(in the rows, 128 means zero)
Each row has a class, written after it, and each block has its own classes.
[149 106 134 143 102 112 129 160 157 125  73  98 135 162 128 106 139  74
 125 124 146 122 136 147 129  86 144 132 134 137 107 138 166] : Baz
[122 144 126 124 111 131 159 145 104  93 133 115 159 129 143 123 128  98
 107 127 130 149 122 122 134 161 102 101 132 125 136 141 124] : Ber
[ 99 109 132 162 125 166 161 131 108  85 128 106 171 105 135 106 130 131
  94 136 121 117 143  97 146 164 130 130 104 115 152 152 144] : pok
[139 143 101 122 124 123 113 128 133 133 105 132 138 137 119 118 134 118
 148 108 104 136  88 124 132 105 126 143 139 124 109 147 131] : Baz
[ 87 125 133 130 109 128 124 120 141 138 111 126 126  96 120 133 118 155
 160 106 148 122 124 135 147 176 121 145 157 131 118 149 121] : vodub
[132 126 110 143 155 154 128 154 159 119 111 114 165 160 132 102 119 114
 103  78  89  89 120 119 131 162 113 128 116 122  87 177  89] : kega
[111 121 145 131 134 122 129  98 120 142 128 127 109 157 121 115 112 109
 117 147 158 123 147 150 129 175 141 108 119 109 101 159 137] : tukot
[136 114 121 136 136 135 133 180 151 131 133 125 144 134 154 145 128 126
 120 114 129 126 128 131 132 157 131 140 129 133 134 132 121] : vodub
[145 148 124  50 120 114 127 140 166 104 120 123 160 152 120 125 110 155
 124  84  95 127 100 119 128 138 120 133 138 125 138 112 109] : Ber
[115 148 123 110 140 129 150 139 142 125 114 143 176 133 120 109 135 117
 136  98 130 132 144 129 120 170 119 131 115 119 107 156 124] : tukot
[161 130 175 114 105 161 161 169 125 113 115 146 172 117 109  80 162  85
 120 105 145 138 193 140 127 126 135 158 112 126 143 119 156] : tukot
[150 133 127 142 120 131 132 122 125 127 135 127 190 101 142 133 128 134
 123 142 145 128 143 131 126 151 138 113 120 128 141 133 137] : lozu
[174 106 141 113  71 155 142 155 145  95 168 148 139 171 157 211 129 165
 128 144 126 144 157 204 164 200 156 127 131 112 135 118 103] : vodub
[175 113 129 102  94 157 107 134 111 155 154 144 147  97 143 128 127 117
 126  67 144 152  96 168 146 166 119 148 152 128 104 118 104] : vodub
[119 140 126 150 124 129 151 115 110  88  93 116 141 105 127 140 127 110
 160 119  88 133 105 144 128 150  96 123 137 120 138 151 138] : pema
[105 106  83 168 130 157 149 118 153 142 111 128 155 129 154 111  80 168
 113 115  95  43 118 112 160 230 168 143 140 135 120 162  91] : larap
[124 126 113 124 109 167 109 122 119 117 105 128 136 130  83  81 126 141
 141  83  84 108  90 103 166  97 134 159 117 112 123 158 125] : Baz
[125 145 109 108 107 127 141 126 136  98  99 115 145 128 123 110 145  91
 145  86 108 127  96 140 124 132 121 141 151 114 104 158 134] : Baz
[153 105 151 124 132 163 144 141 131 126 131 111 125 127 134 109 125  85
 112 132 143 139 153 137 146 144 121 144 113 117 136 134 146] : pok
[138 137 107 116 102 136 132 149 144 108 115 147 175 144 115 133 130 127
 127  98 115 121 109 140 152 161 128 139 154 128 119 137  99] : vodub
[107 111 175 133 152 155  94 133 132 217 145 114  47  90 140 103 131  81
 116 110 127 126 101  97 173 128 104 126 119 153 100  86 109] : Ganar
[175 113 142 164 117 152 144 163 149 150 120  99 141 134 171 161 125 121
 126 114  64 136 127 111 169 156 112 148 117 113 149 121 129] : pok
[162 123 108  66 128 121 106 136 132 149 115 127 113 137 125 107 139 107
 145  91  89 152  77  96 179 129 102 141 105 149  91 112 115] : Baz
[132 124 126 117 115 136 175 128 110 102  95  99 135  96 128 122 110  61
 143 123 148 176 163 161 108 164 119 124 131 138 145 145 181] : lafe
[138 121 154  89 135 139 102 136 140 179 139 130 103 104 139 119 134 125
 112 116 123 146 124 105 155 131 128 129 123 139 101 100 118] : Ganar
[158 111 145 108 119 125 131 112 120  94 159 101 132 112 148 138 132 149
 104 103 127 109 117 137 124 128 125 129 107 118 130 111 104] : lozu
[102  67 146 132 140 142 133 124 165 126 133  67  83 116 140 161 102  78
 128 112 202 117 107 139 111 125 145  88  79 124 132 129 169] : pema
[161 115 121 189  81 152 161 130  82  88 119 140 143 150 134 111 129 104
 132 130  82 112 160 172 174 167 116 127 131 101 136 179 130] : foz
[137 112 135  68 170 135  75 156 148 117 141 127 135 155 131 117 117 252
 126 124  56 142 113 118 137 105 148 153  82 119 147 135 130] : Baz
[148 129 141  91 155 102 103 160 125 148 156 172 149 122 139 110 160 163
 143 133  81 158 162 127 163 154 114 120  85 125 110 123 138] : foz
[136 102 154 138 147 148 112 122 120 190  86 115 148 112 102  67  89  68
 123 105  74  90 132 146 157 169 126 119 107 148 139  86 167] : lafe
[120 143 162 125 185  84 132 147 143 166 139 138  60 150 173 167 143  97
 146 182  50 130  90 139 116 141  97 110 130 170 125  57 108] : fopi
[157 123 147 130 121  97 106 134 167 110  84 124 157 208 109 121 118 171
 102 126  48 106 130 158 160 112 138 141 139 108  94 129 107] : pok
[145  94 139  77 202 146  86 112 145 163 126  91  91 113 132  98  89 126
 119  76 101 142  66 103 129 123  94 126  86 184 128  80 124] : kega
[ 95 136 135 100 174 108 126 119 119 177 107 140 113  53 104  94 131 151
 188  92 107 109 159  97 139 166 111 158 105 121  81 132 146] : larap
[116 136 121 129 124 149 161 120 145  94 103 125 128 113 107  98 128 100
 135  97 117 128 118 131 132 125 130 172 148 137 115 128 126] : pok
[130 132 141 111 126 107 120 123 119 164 125 145  82 137 124 121 133  96
 136 161 105 147 106 119 142 131 130 114 138 147  87 118 120] : fopi
[106 138 118 124 100 138 183 125 118  88  95 123 170 102 127 138 128  90
 157 105  87 159 105 166 110 169 133 100 141 148 110 126 152] : fopi
[133 118 151 138 128 116 113 191 176 152 129  92  89 149 154 134 131  82
 104 135 167 158 145 137 112 127 163 125 160 109 114 163 160] : vodub
[112 111 168  60 169 142  74 117 153 107 166 133 151 121  83 116 139 213
  94  90  90 114 111  97 120  90 164 114  58 128 120  69 130] : kega
[135 135 113 117 138 139 133 183 150 147 160 144 160 151 137 140 127 110
 115 113 123 139 127 113 142 144 136 107  90 125 106 117 117] : Ber
[148 120 144 132 122 153 123 154 146 116 107 105 130 155 133 128 113 115
 125 141  88 132 126 128 162 161 122 115 125 101 152 180 137] : pema
[133 115 159 133 133 152 124 166 161 126 131 104 121 131 154 136 130 117
 120 130 104 116 121 121 145 155 118 123 119 110 157 154 124] : pema
[128 135 161 124 136  92  99 144 124 144 111 118 105 151 134 126 154 108
  92 113  79 162  93 144 158  88  91  98 134 151  65  89  95] : Ganar
[180  99 134  90 154 161 126 140 153 130 135 108 142 116 156 128 109 121
 114  99 146 143 134 135 101 142 128 138 105 156 142 110 140] : kega
[152 113 151 167 131 143 134 189 144 139 106 118  84 167 145 141 112 129
 146 148  61 123 165 162 169 172 134 158 139 128 134 140 131] : vodub
[141 112 120  93 187 113  98 110 112 170 133 141 120 112 125 108 109 161
 114 148 135 104 105  70 142 115 103 137 100 153 159  96 113] : larap
[160  83 146  83 142 151  94 145 141 174 151 135 120 171 140 139  96 162
 129 123 117 127 123 164 148 148 117 113  86 118 101 150  94] : fopi
[131 150 107  82 145 109 105 132 182 186 122 148 133 138 101 134 132 107
 138 102 146 121  93  75 162 116 110 124 129 125 106 130  92] : larap
[119 133 140 152 110 165 162 185 152 158 136 130 136 114 159 135 144  91
 129 164  90 123 146  71 147 185 157 117 125 121 151 149 142] : fopi
[163 105 110 118 122 121 115 116 126 178 126 143 143 138 150 145  91 145
 120 153 101 123 132 120 167 201 140 124 108 148 128 103 119] : lafe
[139 149 135 120 122 112 130 150 169 105 109  97 145 131 133  97 142  95
 102  90 120 131 101 124 119  96 119 135 157 139 117 142 103] : lozu
[100 123 149 103 129 134 126 108 157 131 167 135  85  99 161 178 134 146
 151 132 134 128  90 141 145 192 116 121 126 137 125 111  92] : pema
[152 152 113 132 133 123 126 124 114 126 102 129 123 105 110 127 130  83
 156 119 104 166  86 115 123 102 113 130 139 120 128 141 153] : pema
[142  97 128 187 152 160 124 166 120 131 130  90 187 115 179  89 101 121
  83 117 158 140 140 174 107 143 123 111 116 143 126 183 129] : lozu
[118 152 125 114 164 136 118 118 160 128 113 110 152 111 119  78 104 104
 127  99 124 117 100 148 102 129 125 133 154 138 137 147 125] : lozu
[123 115 121 125 139 147 115 147 116 115 119 124 162 133 104  89 143  92
 113 122 140 143 110 130 129  81 140 112  93 135 123 130 166] : Baz
[145 134 102 134 130 150 147 134 141 104 148 127 147 123 153 114 121 120
 103 114 108 119 104 135 132 161 153 137 131 151 118 125  95] : lozu
[ 97 127 141 192 118 138 149 124 121 150  93 110 140 115 118  84 126  76
 118 107 160 104 138 108 121 133 129 130 134 119 120 166 147] : tukot
[109 112 154 181 119 123 156 113  59 115 138 146 136  92 127 101 161 108
 106 140 196 128 163 127 108 108 120 133 100 141 109 116 136] : tukot
[127 141 129 102 128 153 149 145 135 152 122 146 119 131 138 118 120  91
 162 126  61 142 125 155 152 217 129 120 139 130  86 153 118] : fopi
[112 142 108 181 124 156 167 104  90 106 134 137 146 110 113 135 142  84
 131 136 115 109 122  97 151 149 108 137 117  96 128 147 123] : pok
[105 137 123 138 138 134 148 125 146 117 127 118 114 114 149 146 133  67
 144 116 128 123  86 142 127 175 100 110 140 127 118 145 112] : pema
[190  98 140 140 141 171 101 124 106 156 153 103 184 138 139 125 110 100
  76 105 106 117  98 123 141 124 115 109  91  78 161 124 146] : pok
[ 98  97 149 102 163 138 123 115 127 148 127 100 186  91 127 153 120 133
 123 101 126 105 139 121 123 158 123  67  56 109 131  90 175] : Ganar
[134 102 117 137 136 127 123 131 125 118 120 134 125 154 118  81 113 116
 117 126 101 118 133 145 155 137 140 117 108 132 121 151 147] : foz
[114 117 108 113  99 118 144  76 121  81 102 117 109 101 119 150 108 162
 161 111 126 127  91 128 134 152 126 140 137 131 117 148 119] : pema
[134 132 132 131 159 138 109 116 145 159 118 122 111 133 129 102 110  98
 119 134 121 117 131 119 122 164 138 126 139 136 100 147 133] : kega
[ 95 121 134 109 137 160 139 117 149 157 128 120 131  71 133 123 122 102
 139  74 146 109 125 134 118 162 136 127 125 129 100 113 135] : Ganar
[118 134 118 167 109 125 125 127 118 144 100 124 120 139 136 125 132 106
 157 147 128 135 134 145 146 145 125 130 145 109  94 190 143] : Baz
[136 125 134 115 111 160 174 137 130 130 120 127 107  73 126  56 146  40
 119 171 195  90 173  36 171 170 124 164 132 173 166 128 125] : lozu
[151 128 146 142 124 127 113 127 124 144 117 129 159 142 127 114 127 116
  95 127 122 105 114 144 141 117 117 116 150 119 144 126 112] : larap
[141 142 104 130 148 139 147 150  82 120  83 126 172  94  85  84 113  96
 145 117  62 182 159 110 127 129 139 133  92 125 132 143 204] : lafe
[152 151 127 122 151 113 101 136 145 172 128 149 154 117 132 103 133 130
 130 144 129 121 130  98 146 133 110 138 132 142 123 133 102] : lozu
[142 132 117 100 139 160 144 127 106 126 133 137 171 103 134 122 131  95
 110 110  99 133 121 129 134 167 131 108 113 131 120  99 137] : Ganar

A new block, with new classes.
[181 118  76 122  63  74 101 112 131 102 139 132 109 159  83  96 122 131
  94 200 166 174 172 123 176 118 140 144  81 159 163  73 163] : dig
[114 140 139  72 145 129 126 168 140 147 146 196 116  94 113  52 119 165
  61 136 138 100 128 107 211 112 126 116  96 145 142 187 124] : zod
[157  75 155  70 144 126  76  86 162 182  89  91 164  95 181 115  86 156
  91 132 169 143 113 108 114 143 182 109 155  82 135 165  83] : zole
[132 153 115 177 127 180 182 153 179  77 140 152 123 148 123 114 153  92
 124 108 157 147 147 126 181 141 122  90 123 196 104 125 171] : Gis
[141  93 157 115 130 136  94  98 145 160  90 124 179  76 175 142 106 161
 114  96 156 136 120 117  82 137 176 104 185  86 125 142  79] : pafem
[119 123 113  63  73 171 115 100  31 129 142 133 176 130  95 208 134 119
 199 158 151 116 148 159  33 157 100 205 116 106 143 138 142] : rerel
[117 114 118  92  80 177 113  92  54 131 164 133 179 160  97 190 117 108
 211 171 152 130 135 156   8 153 119 208 115 113 144 125 135] : zole
[150 129 113 138 114 179 183 139 194  92 141 125 129 138 152 109 155 102
 130 109 148 127 139 126 191 153 104  97 122 183  96 132 164] : panud
[178 136  82 134  66 102 120 128 137  84 139 142 107 163  85 108 131 134
 102 203 176 178 154  98 169 113 152 136 103 183 165  97 168] : Gis
[118 128 126 110  80 159 110  95  31 120 148 155 166 125  99 200 135 115
 209 142 141 117 128 159  11 163 123 195 124 116 135 119 142] : pafem
[150 102 147  82 135 147  97 112 159 143 109 148 182 107 166 135 105 159
 118  99 156 119 119  93  86 125 168  96 179  65 131 141 100] : tez
[150 132 112  79 139 163 140 163 164 124 154 189 124 122 108  62 117 175
  66 141 144  99 140 120 188 123 104 123 106 157 143 202 129] : panud
[140 152 110 176 127 179 191 156 183  77 142 151 121 147 130 108 149  93
 115 117 154 142 136 124 197 137 124  80 118 199  99 132 170] : Gis
[123 167 121 169 131 160 182 142 170 107 155 145 112 135 127 117 156 120
 130 112 142 131 158 142 185 150 114 102 103 188  81 123 183] : bosov
[156  90 148  94 134 112  78  99 147 172  70 109 157  65 183 123 110 161
  82 113 164 136 114 113 116 152 184  97 166  93 124 154  85] : pafem
[131 157 111 170 118 160 171 128 170 106 147 121 115 117 146 110 157  96
 125  99 146 130 127 161 175 165 126  99 121 187  85 113 158] : pafem
[150 139 120 133 115 178 178 132 183  94 141 132 123 135 147 110 149 101
 128 103 144 124 137 129 188 152 100  98 126 179 103 135 161] : panud
[127 141 110  74 135 132 124 170 141 147 136 174 120 101  90  88 124 179
  63 142 154  95 137 142 187 117 118 123 109 142 149 190 128] : rerel
[133 138 116 132  95 179 118 102  67  99 131 151 159 157 109 202 138 113
 180 136 147 137 135 128  44 147 116 171 135 135 143 128 143] : Gis
[172 112  85  97  61  78 119 118 125 113 126 114 117 140  81 118 135 134
 108 199 190 174 165 134 180 123 148 137 104 152 157  89 168] : rerel
[157 106 147  95 136 112  85  90 138 179  78 108 151  76 179 128 104 186
  76 125 159 138 137  96 119 147 168 113 146 104 126 165 109] : bosov
[139  99 159  98 137 129 106 105 146 169  95 145 176  91 167 146 116 181
 108 107 152 121 141 104  85 126 168  98 161  79 117 163 105] : bosov
[115 110 129 104 101 165 116  87  57 125 142 147 178 141 119 185 146 114
 189 131 146 125 129 135  58 153 112 180 122 116 142 122 136] : zod
[143 115 114 128 100 153  99  97  47 117 117 143 169 138 116 186 120 119
 166 141 141 129 139 139  54 141 110 189 109 123 143 113 136] : dig
[184 153  82  97  80 110  96 118 129  98 139 126 116 153 108 110 125 153
 105 184 176 171 164  90 167 126 142 161 106 150 144  79 171] : tez
[150 161 109 163 127 165 176 141 159  87 136 126 102 134 130  92 140  93
 100 115 156 135 159 123 179 137 119 110 104 209 103 126 172] : Gis
[156  90 137 105 130 115  77  94 137 180  74 100 164  65 187 125 111 164
  84 104 166 145 122 122 100 157 178  97 161  91 119 153  89] : pafem
[150  72 152  80 149 109  85  95 139 180  84 107 160  70 189 102 106 158
  82 111 152 138 111  91 137 137 166  96 138  81 141 160  94] : zod
[135 158 109 105 139 145 115 148 139 144 156 179 121  96 118  66 123 179
  56 129 153 102 122 145 183 139 132 125 109 165 129 187 119] : pafem
[129 134 112 113  77 188 116 108  35  99 150 161 175 151  87 203 119 119
 196 163 146 136 148 120   4 141 111 204 126 133 163 135 143] : Gis
[149 148 115  81 157 156 115 133 156 151 172 156 119 130 110  58 102 177
  57 157 157 109 123 140 200 133 127 133  90 158 139 195 124] : zole
[151 156 105 145 143 167 177 137 178  82 141 126 124 145 135  89 145 100
 109 109 160 123 158 122 190 145 123 123 114 187  88  98 177] : tez
[180 110  94 114  78  87 106 101 146 120 149 109 109 171  91  99 119 134
 112 212 186 189 150 131 179 128 162 140  94 156 149  87 162] : zole
[117 156 124 170 132 158 184 140 174 112 146 141 116 134 134 116 163 118
 126 109 142 119 154 145 185 161 118 104 104 192  76 129 182] : bosov
[145 148 108 163 125 146 163 121 160 110 128 105 115 112 141  96 158 106
 104 108 166 129 155 153 179 162 135 121 111 204  81 105 163] : pafem
[153 147 114 144 119 157 166 108 166 119 153  84 119 140 134  91 123  98
 111 132 169 145 162 144 179 150 126 130  99 192  97 108 166] : zole
[135 102 161  99 133 130 104 104 137 170  96 143 171  93 163 152 112 175
 114 111 149 125 142 108  80 129 163 101 162  79 119 160 101] : bosov
[128 130 133  84 144 131 114 156 144 153 157 187 124 103 103  64 119 186
  61 135 146 103 141 110 195 120 122 121 101 146 149 178 131] : zod
[115 129 135  83 142 126 128 166 139 147 156 196 124 110 110  58 126 174
  68 140 138 104 138 113 217 113 125 112  89 138 133 184 129] : zod
[137  77 149  71 130 140 106 109 144 162  78 117 195  85 153 162 117 159
 119 104 171 129 151 120  77 120 159 108 182  64 134 151  88] : rerel
[170  72 125 100 145 101  68  96 147 171  65 102 163  80 180 117  93 159
  67 120 152 140 127 100 122 131 164 100 137  83 146 147  87] : dig
[116 106 126  99  98 158 120  84  50 126 132 139 180 136 126 176 146 104
 188 135 149 136 134 133  66 157 116 182 112 114 136 120 142] : zod
[131 134 118 119  85 159 109  84  46 128 130 124 161 119 123 205 137 117
 183 137 149 123 127 154  28 166 124 188 141 129 125 114 128] : pafem
[139 156 119 164 137 145 170 124 166 119 141 104 105 125 147 103 162 123
 111 108 154 126 184 141 178 151 121 119  94 202  66 113 180] : bosov
[187 123  85 100  46  85 117 112 131 100 141 137 101 157  94 103 133 136
 109 196 172 167 151 110 182 118 132 139 106 165 163  99 163] : panud
[137 129 115 101  96 175 117  99  62 102 142 156 172 162 113 185 132 113
 192 140 151 122 135 133  46 159 120 187 129 112 130 108 152] : tez
[154 125 116  84  87 169 112  93  53 120 116 144 162 131 118 195 132 129
 171 140 152 112 131 121  44 147  96 191 132 126 152 143 142] : panud
[151 144 102  67 131 159 129 150 153 131 164 186 128 117 120  65 126 179
  66 141 146  93 129 113 196 121 105 126 101 155 145 207 128] : panud
[116 138 134 126  95 161 120  95  49 129 131 160 162 143 107 206 141 137
 188 138 142 122 148 148  31 156 113 190 124 128 123 130 150] : bosov
[202 126  77  85  65  99  94 102 123 116 137 102 105 129 118 106 122 154
 100 193 174 166 153  96 152 122 125 158 101 162 167 110 157] : panud
[195 151  71  94  88 103 100 113 143  99 143 113 103 154 110 103 128 146
  97 191 177 169 152  98 168 125 145 148 108 153 146  79 169] : tez
[154 158 105 139 138 165 173 128 181  88 148 116 124 144 137  98 144 107
 114 106 151 116 163 120 170 145 120 122 113 171  89  93 177] : tez
[132 121 111  74  61 169 109  97  43 118 153 157 158 149 102 196 139 121
 202 152 138 109 134 138  28 155  89 200 120 120 154 142 140] : panud
[119 116 132 103 105 157 113  85  44 129 137 139 165 131 126 181 141 111
 184 131 141 126 125 132  78 153 112 181 116 121 138 125 136] : zod
[144 160 104  78 144 159 124 162 150 122 171 196 128 129 109  60 109 178
  65 146 145  97 126 112 197 128 125 125 101 142 136 183 138] : tez
[171 119  97 103  70  92 104  99 145 119 146 107 112 169  90 105 121 130
 115 209 186 183 157 124 170 132 158 151  99 158 151  85 162] : zole
[129 110 104 110  80 154 104 102  31 119 146 152 177 138 100 179 112 110
 185 161 132 123 142 144  20 136 106 199  97 112 156 119 133] : dig
[185 162  74  96  78 109  93 107 120 102 143 122 116 151 116 106 122 154
 100 185 171 169 144  93 172 126 140 161 105 151 150  87 163] : tez
[177 144  91 127  67 106 117 126 126  82 141 143 103 163  83 113 123 138
 106 201 170 182 165  97 163 107 146 147 107 179 162  94 165] : Gis
[122 132 117  93 153 144 126 150 152 143 165 183 132 118 114  49 127 179
  57 136 141 109 134 121 219 129 118 127  89 156 144 186 125] : zod
[186 131  90 133  77 113 112 125 134  95 128 111 100 146 110 110 114 137
  96 197 172 190 159  98 147 111 147 141 117 180 155  99 149] : Gis
